Below are the code and all the weights of a small trained network. Each question names an input and a class and asks about switching units off, where a switched-off unit gives its printed mean instead of its output.

import numpy as np


def w(rows, s, z=0):
    codes = np.array(rows[::2]) - 128.0
    scale = np.full(codes.shape[1], s)
    scale[-1] = z or s
    return codes * scale


def f(y):
    return y / 2 * (1 + np.tanh(0.7978845608 * (y + 0.044715 * y**3)))


def log_softmax(a):
    a = a - a.max(-1, keepdims=True)
    return a - np.log(np.exp(a).sum(-1, keepdims=True))


def net(x, mask):
    res = np.array(x, float).reshape(1, 5) / 4 @ E
    y = f(res @ A[0][:, :-1].T + A[0][:, -1])
    res = res + np.where(mask, y, B[0][:, -1]) @ B[0][:, :-1]
    return log_softmax(res[-1] @ U[:, :-1].T + U[:, -1])


A, B = {}, {}
E = w([
[219,238,127,170,87,224],'x0',
[92,223,3,61,206,99],'x1',
[66,52,28,216,120,204],'x2',
[51,190,118,196,33,45],'x3',
[173,145,150,253,254,66],'x4',
],0.004)
A[0] = w([
[82,65,135,101,152,72,62],'neuron 0',
[153,144,147,210,204,95,98],'neuron 1',
[127,116,153,154,128,137,190],'neuron 2',
[163,204,236,45,131,38,74],'neuron 3',
[54,13,138,76,168,28,79],'neuron 4',
[108,120,110,44,50,167,128],'neuron 5',
[145,148,149,212,216,97,104],'neuron 6',
[113,123,111,55,60,158,130],'neuron 7',
[82,74,38,199,126,184,80],'neuron 8',
[111,185,42,90,175,113,116],'neuron 9',
[112,171,60,98,163,112,107],'neuron 10',
[101,68,21,210,115,179,89],'neuron 11',
[112,185,39,92,174,114,130],'neuron 12',
[122,131,118,122,133,124,107],'neuron 13',
[208,36,139,36,249,239,77],'neuron 14',
[94,172,107,179,43,46,21],'neuron 15',
[111,183,45,91,174,113,126],'neuron 16',
[68,190,107,195,20,30,7],'neuron 17',
[112,174,60,97,167,117,120],'neuron 18',
[125,135,115,137,117,109,70],'neuron 19',
[124,144,141,127,124,112,48],'neuron 20',
[147,38,255,195,66,159,149],'neuron 21',
[154,46,234,182,71,151,143],'neuron 22',
[140,142,145,198,197,102,109],'neuron 23',
[113,187,20,87,177,110,126],'neuron 24',
[66,21,130,82,159,33,89],'neuron 25',
[164,201,229,51,132,54,68],'neuron 26',
[97,153,141,168,66,73,68],'neuron 27',
[129,142,143,107,129,119,103],'neuron 28',
[185,230,127,168,100,222,71],'neuron 29',
[183,254,133,176,100,242,80],'neuron 30',
[129,117,138,127,123,138,148],'neuron 31',
[94,78,38,200,123,187,89],'neuron 32',
[110,115,104,21,34,172,143],'neuron 33',
[111,141,130,147,111,110,2],'neuron 34',
[158,140,139,211,211,91,120],'neuron 35',
[99,120,113,29,36,172,144],'neuron 36',
[155,146,147,217,216,92,127],'neuron 37',
],0.0067,0.00083)
B[0] = w([
[152,140,105,149,97,141,160],'neuron 0',
[102,93,96,133,129,86,180],'neuron 1',
[125,125,134,118,123,119,141],'neuron 2',
[145,58,144,95,170,213,218],'neuron 3',
[189,155,81,174,61,164,221],'neuron 4',
[103,89,100,139,139,77,184],'neuron 5',
[100,90,97,137,131,79,187],'neuron 6',
[109,98,106,140,137,86,171],'neuron 7',
[149,81,141,102,163,184,198],'neuron 8',
[128,139,177,103,95,105,184],'neuron 9',
[130,138,162,110,104,115,164],'neuron 10',
[145,78,146,95,166,188,206],'neuron 11',
[129,140,177,103,94,106,186],'neuron 12',
[130,129,131,128,126,128,127],'neuron 13',
[72,254,133,165,217,141,254],'neuron 14',
[110,186,130,141,177,138,173],'neuron 15',
[127,139,175,104,96,107,182],'neuron 16',
[101,220,129,152,203,140,205],'neuron 17',
[128,136,165,111,104,112,166],'neuron 18',
[125,136,128,127,134,128,124],'neuron 19',
[127,126,128,128,137,135,121],'neuron 20',
[126,156,208,66,72,79,236],'neuron 21',
[126,153,192,80,83,93,215],'neuron 22',
[106,100,103,130,132,92,168],'neuron 23',
[132,144,190,95,89,104,199],'neuron 24',
[178,150,88,169,72,160,209],'neuron 25',
[140,64,140,103,164,204,206],'neuron 26',
[113,166,139,125,159,132,153],'neuron 27',
[127,116,130,128,132,135,128],'neuron 28',
[171,142,88,166,74,149,187],'neuron 29',
[184,148,77,175,60,161,206],'neuron 30',
[128,131,131,126,128,121,132],'neuron 31',
[146,81,145,98,158,179,195],'neuron 32',
[95,76,89,146,145,61,207],'neuron 33',
[122,139,127,127,141,130,120],'neuron 34',
[97,93,95,136,131,80,188],'neuron 35',
[98,81,91,146,142,62,203],'neuron 36',
[100,88,90,134,130,77,195],'neuron 37',
],0.029,0.0037)
U = w([
[125,150,239,28,30,71,231],'0',
[64,30,46,158,142,34,175],'1',
[224,155,54,211,22,186,75],'2',
[157,26,157,55,201,246,4],'3',
[66,254,139,166,228,143,137],'4',
],0.0066,0.00028)

Each question gives the input, the list of numbers given to net, and the class t.
The units are the neurons (one row each of A and B). Each row of codes is followed by its name. A weight is (code - 128) times the scale printed after its matrix; where a second scale follows, it is the last column's (A, B and U).
mask holds one flag per neuron, in row order. A switched-off neuron (its flag False) gives its mean, the last column of its row in B, instead of its output. The means were averaged over made-up inputs and are rounded, as every weight is.
A unit's drop is (log p(t) with every unit on - log p(t) with that unit switched off) / (log p(t) with every unit on - log p(t) with every unit switched off).
The circuit of an input: a set's keep is (log p(t) with only the set's units on - log p(t) with every unit switched off) / (log p(t) with every unit on - log p(t) with every unit switched off). Starting from the 12 units with the biggest drops (on a tie, the unit counted first), units are removed one at a time, each time the one whose removal leaves the highest keep (on an exact tie, the one counted first), for as long as the keep stays at least 0.8.
units of the circuit, in order: the units of the circuit, biggest drop first
k most important neurons: the k neurons with the biggest drops, biggest first
drop of u: that unit's drop, to one decimal
input [7,5,-1,8,-5], class 4: units of the circuit, in order	(neuron 17)
input [3,3,1,1,-4], class 1: 2 most important neurons	(neuron 21; neuron 22)
input [-4,-3,2,-7,-7], class 1: 4 most important neurons	(neuron 33; neuron 36; neuron 5; neuron 17)
input [2,7,-8,7,-2], class 3: 2 most important neurons	(neuron 3; neuron 26)
input [-2,1,8,7,-6], class 3: 2 most important neurons	(neuron 11; neuron 8)
input [8,7,-6,2,0], class 2: 4 most important neurons	(neuron 30; neuron 29; neuron 21; neuron 22)
input [5,6,1,8,-5], class 4: 3 most important neurons	(neuron 17; neuron 15; neuron 21)
input [-3,-2,8,-3,6], class 3: 2 most important neurons	(neuron 11; neuron 8)
input [-1,0,-4,-1,3], class 3: units of the circuit, in order	(neuron 3; neuron 26)
input [6,0,5,-5,6], class 1: 2 most important neurons	(neuron 4; neuron 37)
input [-6,7,7,7,4], class 0: 2 most important neurons	(neuron 24; neuron 14)
input [-6,1,1,6,4], class 2: 4 most important neurons	(neuron 4; neuron 14; neuron 25; neuron 0)
input [3,-6,2,1,-7], class 1: 3 most important neurons	(neuron 33; neuron 36; neuron 5)
input [0,3,-3,6,1], class 4: units of the circuit, in order	(neuron 17)
input [-5,-7,4,-8,-3], class 4: 2 most important neurons	(neuron 14; neuron 24)
input [2,6,-8,-8,-3], class 3: 3 most important neurons	(neuron 3; neuron 26; neuron 17)
input [1,7,-7,-5,-8], class 1: 4 most important neurons	(neuron 33; neuron 36; neuron 5; neuron 21)
input [5,-7,5,-4,2], class 0: drop of neuron 21	0.9
input [-5,7,7,5,-4], class 0: drop of neuron 16	0.3
input [-7,0,-2,0,-6], class 2: units of the circuit, in order	(neuron 4)
input [2,3,-3,5,-4], class 4: drop of neuron 15	0.2
input [-1,-8,5,0,1], class 0: drop of neuron 21	0.3
